Here is a tiny trained network, its code and every weight. The questions are about switching its units off for an input and a class, where a switched-off unit gives its printed mean instead of its output.

import numpy as np


def w(rows, s, z=0):
    codes = np.array(rows[::2]) - 128.0
    scale = np.full(codes.shape[1], s)
    scale[-1] = z or s
    return codes * scale


def norm(h):
    return h / np.sqrt((h * h).mean(-1, keepdims=True) + 1e-5)


def f(y):
    return np.maximum(y, 0)


def log_softmax(a):
    a = a - a.max(-1, keepdims=True)
    return a - np.log(np.exp(a).sum(-1, keepdims=True))


def net(x, mask):
    res = np.array(x, float).reshape(1, 4) / 4 @ E
    u = 0
    for l in range(4):
        y = f(norm(res) @ A[l][:, :-1].T + A[l][:, -1])
        res = res + np.where(mask[u : u + 8], y, B[l][:, -1]) @ B[l][:, :-1]
        u += 8
    return log_softmax(norm(res)[-1] @ U[:, :-1].T + U[:, -1])


A, B = {}, {}
E = w([
[68,178,129,211,10,92,95],'x0',
[69,193,184,29,104,109,159],'x1',
[164,116,231,171,118,86,184],'x2',
[111,83,160,111,126,60,67],'x3',
],0.0013)
A[0] = w([
[109,95,156,132,100,93,58,131],'L0N0',
[28,154,139,155,108,73,98,130],'L0N1',
[169,106,170,161,74,96,239,212],'L0N2',
[167,94,61,83,109,167,97,106],'L0N3',
[175,94,103,159,140,142,120,42],'L0N4',
[140,182,118,154,160,152,166,2],'L0N5',
[90,117,126,161,90,102,89,53],'L0N6',
[58,147,3,80,124,164,54,73],'L0N7',
],0.0028,0.0012)
B[0] = w([
[156,103,71,119,81,154,199,187],'L0N0',
[166,177,145,131,166,129,116,215],'L0N1',
[98,105,161,159,191,194,71,235],'L0N2',
[94,152,129,182,141,131,89,194],'L0N3',
[118,117,56,175,124,130,139,166],'L0N4',
[110,144,119,139,64,209,192,141],'L0N5',
[210,158,113,125,72,183,97,169],'L0N6',
[106,93,253,157,153,179,71,253],'L0N7',
],0.0027,0.0021)
A[1] = w([
[119,29,143,103,28,4,52,159],'L1N0',
[129,98,138,93,167,72,25,122],'L1N1',
[137,136,150,176,209,129,133,134],'L1N2',
[151,38,48,145,116,96,94,74],'L1N3',
[131,101,160,92,235,185,131,255],'L1N4',
[90,133,127,63,175,95,209,139],'L1N5',
[45,153,132,161,56,143,133,204],'L1N6',
[155,18,159,63,78,37,85,35],'L1N7',
],0.0023,0.00093)
B[1] = w([
[124,220,112,160,204,254,197,172],'L1N0',
[120,176,117,135,191,165,183,172],'L1N1',
[142,118,156,96,95,107,93,181],'L1N2',
[106,87,102,135,78,86,186,161],'L1N3',
[137,183,107,170,94,87,82,253],'L1N4',
[168,74,76,141,55,113,133,161],'L1N5',
[183,124,39,118,161,120,109,191],'L1N6',
[104,154,109,151,207,166,195,152],'L1N7',
],0.0031,0.0027)
A[2] = w([
[186,102,80,55,229,122,76,207],'L2N0',
[117,149,106,200,31,119,95,129],'L2N1',
[159,125,140,189,134,206,146,170],'L2N2',
[89,207,190,31,97,91,155,144],'L2N3',
[158,69,106,63,199,94,146,2],'L2N4',
[110,51,149,93,224,70,95,239],'L2N5',
[3,135,158,30,66,118,197,159],'L2N6',
[213,70,100,124,152,123,114,203],'L2N7',
],0.0025,0.00061)
B[2] = w([
[144,202,162,189,1,156,73,217],'L2N0',
[214,144,172,36,133,115,152,217],'L2N1',
[40,120,86,11,123,80,186,255],'L2N2',
[135,59,46,146,195,87,28,205],'L2N3',
[191,231,58,123,70,196,155,155],'L2N4',
[92,167,114,85,69,173,211,183],'L2N5',
[152,57,38,145,192,53,81,169],'L2N6',
[116,152,170,105,68,57,109,199],'L2N7',
],0.0025,0.0021)
A[3] = w([
[42,134,67,114,142,189,183,255],'L3N0',
[132,109,254,149,154,88,158,150],'L3N1',
[134,173,96,198,170,41,92,147],'L3N2',
[100,163,132,72,156,119,77,144],'L3N3',
[150,178,85,153,156,145,124,153],'L3N4',
[100,125,77,120,180,109,52,183],'L3N5',
[122,112,106,163,89,165,166,123],'L3N6',
[140,21,87,138,89,100,133,89],'L3N7',
],0.0035,0.0011)
B[3] = w([
[30,107,218,144,171,95,178,230],'L3N0',
[15,93,80,184,72,228,16,195],'L3N1',
[158,131,74,23,183,127,155,210],'L3N2',
[184,19,71,249,120,109,185,225],'L3N3',
[150,180,219,85,131,49,169,242],'L3N4',
[139,40,160,135,81,131,165,250],'L3N5',
[112,112,165,3,190,94,136,174],'L3N6',
[166,17,31,76,219,6,82,167],'L3N7',
],0.0024)
U = w([
[181,30,42,105,178,44,124,212],'0',
[58,100,161,217,87,221,38,203],'1',
[224,254,127,105,51,125,128,82],'2',
[48,158,187,116,199,122,243,2],'3',
],0.0082,0.00081)

Each question gives the input, the list of numbers given to net, and the class t.
The units are the neurons (one row each of A and B). Each row of codes is followed by its name. A weight is (code - 128) times the scale printed after its matrix; where a second scale follows, it is the last column's (A, B and U).
mask holds one flag per neuron, layer by layer. A switched-off neuron (its flag False) gives its mean, the last column of its row in B, instead of its output. The means were averaged over made-up inputs and are rounded, as every weight is.
A unit's drop is (log p(t) with every unit on - log p(t) with that unit switched off) / (log p(t) with every unit on - log p(t) with every unit switched off).
The circuit of an input: a set's keep is (log p(t) with only the set's units on - log p(t) with every unit switched off) / (log p(t) with every unit on - log p(t) with every unit switched off). Starting from the 12 units with the biggest drops (on a tie, the unit counted first), units are removed one at a time, each time the one whose removal leaves the highest keep (on an exact tie, the one counted first), for as long as the keep stays at least 0.8.
circuit, biggest first: the units of the circuit, biggest drop first
top k neurons: the k neurons with the biggest drops, biggest first
top k neurons in layer l: the k neurons of layer l with the biggest drops, biggest first
input [7,-7,-7,-4], class 0: top 2 neurons in layer 1	(L1N0; L1N6)
input [-4,-5,-6,4], class 1: top 2 neurons	(L0N7; L2N0)
input [0,5,6,-4], class 1: circuit, biggest first	(L0N2; L3N1)
input [-4,-4,4,-6], class 3: top 2 neurons	(L0N7; L2N2)
input [7,-5,5,4], class 2: top 3 neurons	(L0N7; L1N0; L2N3)
input [-3,0,-2,-1], class 2: circuit, biggest first	(L2N0)
input [0,8,-6,7], class 0: circuit, biggest first	(L2N6; L3N3)
input [7,-7,-1,-8], class 3: circuit, biggest first	(L1N4; L2N2; L3N0)
input [-3,-6,-8,-1], class 1: circuit, biggest first	(L0N7; L2N0)
input [-6,0,-6,-6], class 1: top 2 neurons in layer 2	(L2N0; L2N1)
input [-6,-2,6,6], class 1: top 2 neurons in layer 2	(L2N7; L2N1)
input [5,4,3,6], class 3: circuit, biggest first	(L1N0; L2N0)
input [1,-2,-6,-7], class 3: circuit, biggest first	(L3N0; L3N4)
input [3,-8,3,-8], class 0: top 4 neurons in layer 1	(L1N0; L1N1; L1N7; L1N2)
input [7,-3,1,4], class 2: top neuron	(L0N6)
input [8,2,4,3], class 2: top 2 neurons	(L0N7; L1N6)
input [-7,3,6,-7], class 2: top 4 neurons in layer 0	(L0N7; L0N3; L0N0; L0N4)
input [7,4,-5,6], class 2: top 3 neurons	(L0N6; L0N1; L0N2)
input [0,4,3,1], class 0: top 2 neurons	(L0N7; L2N3)
input [-8,-6,0,5], class 2: top 2 neurons	(L2N0; L2N4)
input [0,-5,-7,1], class 1: circuit, biggest first	(L0N7)
input [3,-1,4,-7], class 3: top 2 neurons	(L0N7; L2N2)
input [-8,-7,6,-1], class 2: top 3 neurons in layer 3	(L3N3; L3N0; L3N5)
input [0,-3,5,-5], class 1: top 2 neurons	(L0N2; L3N1)
input [-6,-3,-6,6], class 1: top 3 neurons	(L0N7; L2N0; L0N3)
input [-7,-7,-8,-3], class 1: top 2 neurons	(L2N0; L0N7)
input [-2,5,7,0], class 1: circuit, biggest first	(L3N1)
